Below is a small trained network, with its code and all its weights. Each question gives an input and a target symbol and asks what happens when units are switched off, that is, made to give their printed mean instead of their output.

import numpy as np


def w(rows, s, z=0):
    codes = np.array(rows[::2]) - 128.0
    scale = np.full(codes.shape[1], s)
    scale[-1] = z or s
    return codes * scale


def f(y):
    return np.maximum(y, 0)


def softmax(a):
    e = np.exp(a - a.max(-1, keepdims=True))
    return e / e.sum(-1, keepdims=True)


def log_softmax(a):
    a = a - a.max(-1, keepdims=True)
    return a - np.log(np.exp(a).sum(-1, keepdims=True))


def net(x, mask):
    ids = ['γεζηθλμξπστ'.index(c) for c in x.split()]
    T = len(ids)
    res = E[ids] + P[:T]
    q, k, v = (res @ M[0].T for M in (Q, K, V))
    z = softmax(np.where(np.tri(T) > 0, q @ k.T / 4**0.5, -1e9)) @ v
    res = res + np.where(mask[0], z, O[0][:, -1]) @ O[0][:, :-1]
    y = f(res @ A[0][:, :-1].T + A[0][:, -1])
    res = res + np.where(mask[1:9], y, B[0][:, -1]) @ B[0][:, :-1]
    return log_softmax(res[-1] @ U[:, :-1].T + U[:, -1])


Q, K, V, O, A, B = {}, {}, {}, {}, {}, {}
E = w([
[110,72,188,152,64,133],'γ',
[138,50,150,151,62,166],'ε',
[119,56,150,198,85,136],'ζ',
[115,46,148,149,81,148],'η',
[151,90,129,174,56,218],'θ',
[149,59,191,106,145,130],'λ',
[91,115,185,89,123,57],'μ',
[56,172,151,90,19,185],'ξ',
[84,158,163,254,228,184],'π',
[113,185,202,121,122,198],'σ',
[48,106,70,103,173,151],'τ',
],0.009)
P = w([
[66,56,169,194,90,116],'0',
[109,62,138,130,102,140],'1',
[101,102,137,102,126,134],'2',
[94,125,145,78,161,161],'3',
[103,119,138,39,176,180],'4',
[101,118,139,3,204,201],'5',
],0.0063)
Q[0] = w([
[221,254,68,169,133,64],'head 0',
[66,192,147,154,106,133],'head 0',
[147,135,96,122,83,47],'head 0',
[81,98,207,109,169,120],'head 0',
],0.02)
K[0] = w([
[176,6,121,175,22,93],'head 0',
[189,53,76,154,174,161],'head 0',
[120,119,186,214,89,156],'head 0',
[119,169,56,101,124,191],'head 0',
],0.016)
V[0] = w([
[29,132,69,48,120,6],'head 0',
[126,177,248,54,15,91],'head 0',
[30,91,62,151,102,163],'head 0',
[122,210,31,138,29,197],'head 0',
],0.013)
O[0] = w([
[64,62,87,46,94,107,144],'head 0',
[134,147,169,127,9,80,215],'head 0',
[62,104,94,148,140,188,253],'head 0',
[106,187,61,115,75,199,49],'head 0',
],0.015,0.0051)
A[0] = w([
[66,112,173,165,118,162,135],'neuron 0',
[196,138,97,149,116,255,221],'neuron 1',
[127,166,150,120,189,131,112],'neuron 2',
[153,80,200,68,160,89,100],'neuron 3',
[181,101,142,184,138,41,124],'neuron 4',
[188,194,183,180,95,104,255],'neuron 5',
[131,128,78,178,199,128,206],'neuron 6',
[116,201,107,24,136,81,85],'neuron 7',
],0.0086,0.0026)
B[0] = w([
[108,56,150,157,146,130,254],'neuron 0',
[62,134,125,54,159,21,212],'neuron 1',
[89,163,150,198,106,99,179],'neuron 2',
[180,110,118,93,168,15,252],'neuron 3',
[135,120,158,116,160,233,224],'neuron 4',
[131,152,157,6,137,182,229],'neuron 5',
[116,177,199,96,100,107,234],'neuron 6',
[93,214,57,126,124,122,160],'neuron 7',
],0.011,0.0078)
U = w([
[172,219,169,31,114,188,56],'γ',
[163,119,134,141,120,151,2],'ε',
[100,201,77,15,152,72,250],'ζ',
[78,75,49,85,201,173,84],'η',
[89,149,113,153,11,109,178],'θ',
[231,77,147,105,169,198,54],'λ',
[164,68,150,212,102,169,93],'μ',
[57,63,253,61,88,153,237],'ξ',
[139,202,137,176,183,94,191],'π',
[192,73,94,106,107,39,107],'σ',
[160,104,147,160,117,157,20],'τ',
],0.0032,0.0025)

Each question gives the input, a string of symbols that net reads in full, and the target symbol t.
The units are the heads (4 rows each of Q, K, V and O) and the neurons (one row each of A and B). Each row of codes is followed by its name. A weight is (code - 128) times the scale printed after its matrix; where a second scale follows, it is the last column's (O, A, B and U).
mask holds one flag per unit, heads first, then neurons. A switched-off unit (its flag False) gives its mean, the last column of its rows in O or B, instead of its output. The means were averaged over made-up inputs and are rounded, as every weight is.
A unit's drop is (log p(t) with every unit on - log p(t) with that unit switched off) / (log p(t) with every unit on - log p(t) with every unit switched off).
The circuit of an input: a set's keep is (log p(t) with only the set's units on - log p(t) with every unit switched off) / (log p(t) with every unit on - log p(t) with every unit switched off). Starting from all 9 units, units are removed one at a time, each time the one whose removal leaves the highest keep (on an exact tie, the one counted first), for as long as the keep stays at least 0.8.
circuit, biggest first: the units of the circuit, biggest drop first
top k neurons: the k neurons with the biggest drops, biggest first
drop when u is switched off: that unit's drop, to one decimal
input μ μ ζ μ μ λ, target σ: circuit, biggest first => neuron 3; head 0
input ξ μ λ ξ, target θ: circuit, biggest first => head 0; neuron 4; neuron 3
input ξ μ η ξ, target θ: circuit, biggest first => head 0; neuron 5
input ξ ε ε, target θ: circuit, biggest first => head 0
input ε σ μ σ γ θ, target γ: circuit, biggest first => head 0; neuron 5
input μ θ λ μ π ε, target π: circuit, biggest first => head 0; neuron 2
input μ τ μ η ξ η, target θ: circuit, biggest first => head 0; neuron 5
input μ μ τ τ ξ λ, target η: circuit, biggest first => head 0; neuron 6
input ξ ζ η σ ζ, target γ: top 2 neurons => neuron 5; neuron 0
input θ γ μ η σ λ, target γ: circuit, biggest first => head 0; neuron 5
input ξ ξ θ η, target θ: top 3 neurons => neuron 5; neuron 4; neuron 3
input ξ τ π σ σ μ, target γ: top 3 neurons => neuron 5; neuron 0; neuron 1
input τ ε μ μ λ, target σ: top 3 neurons => neuron 3; neuron 5; neuron 6
input σ λ γ τ λ η, target η: circuit, biggest first => head 0
input λ λ π ξ ξ τ, target η: drop when head 0 is switched off => 0.8
input ε ζ μ ε π μ, target π: drop when head 0 is switched off => 0.8
input η μ σ, target γ: drop when neuron 3 is switched off => 0.0
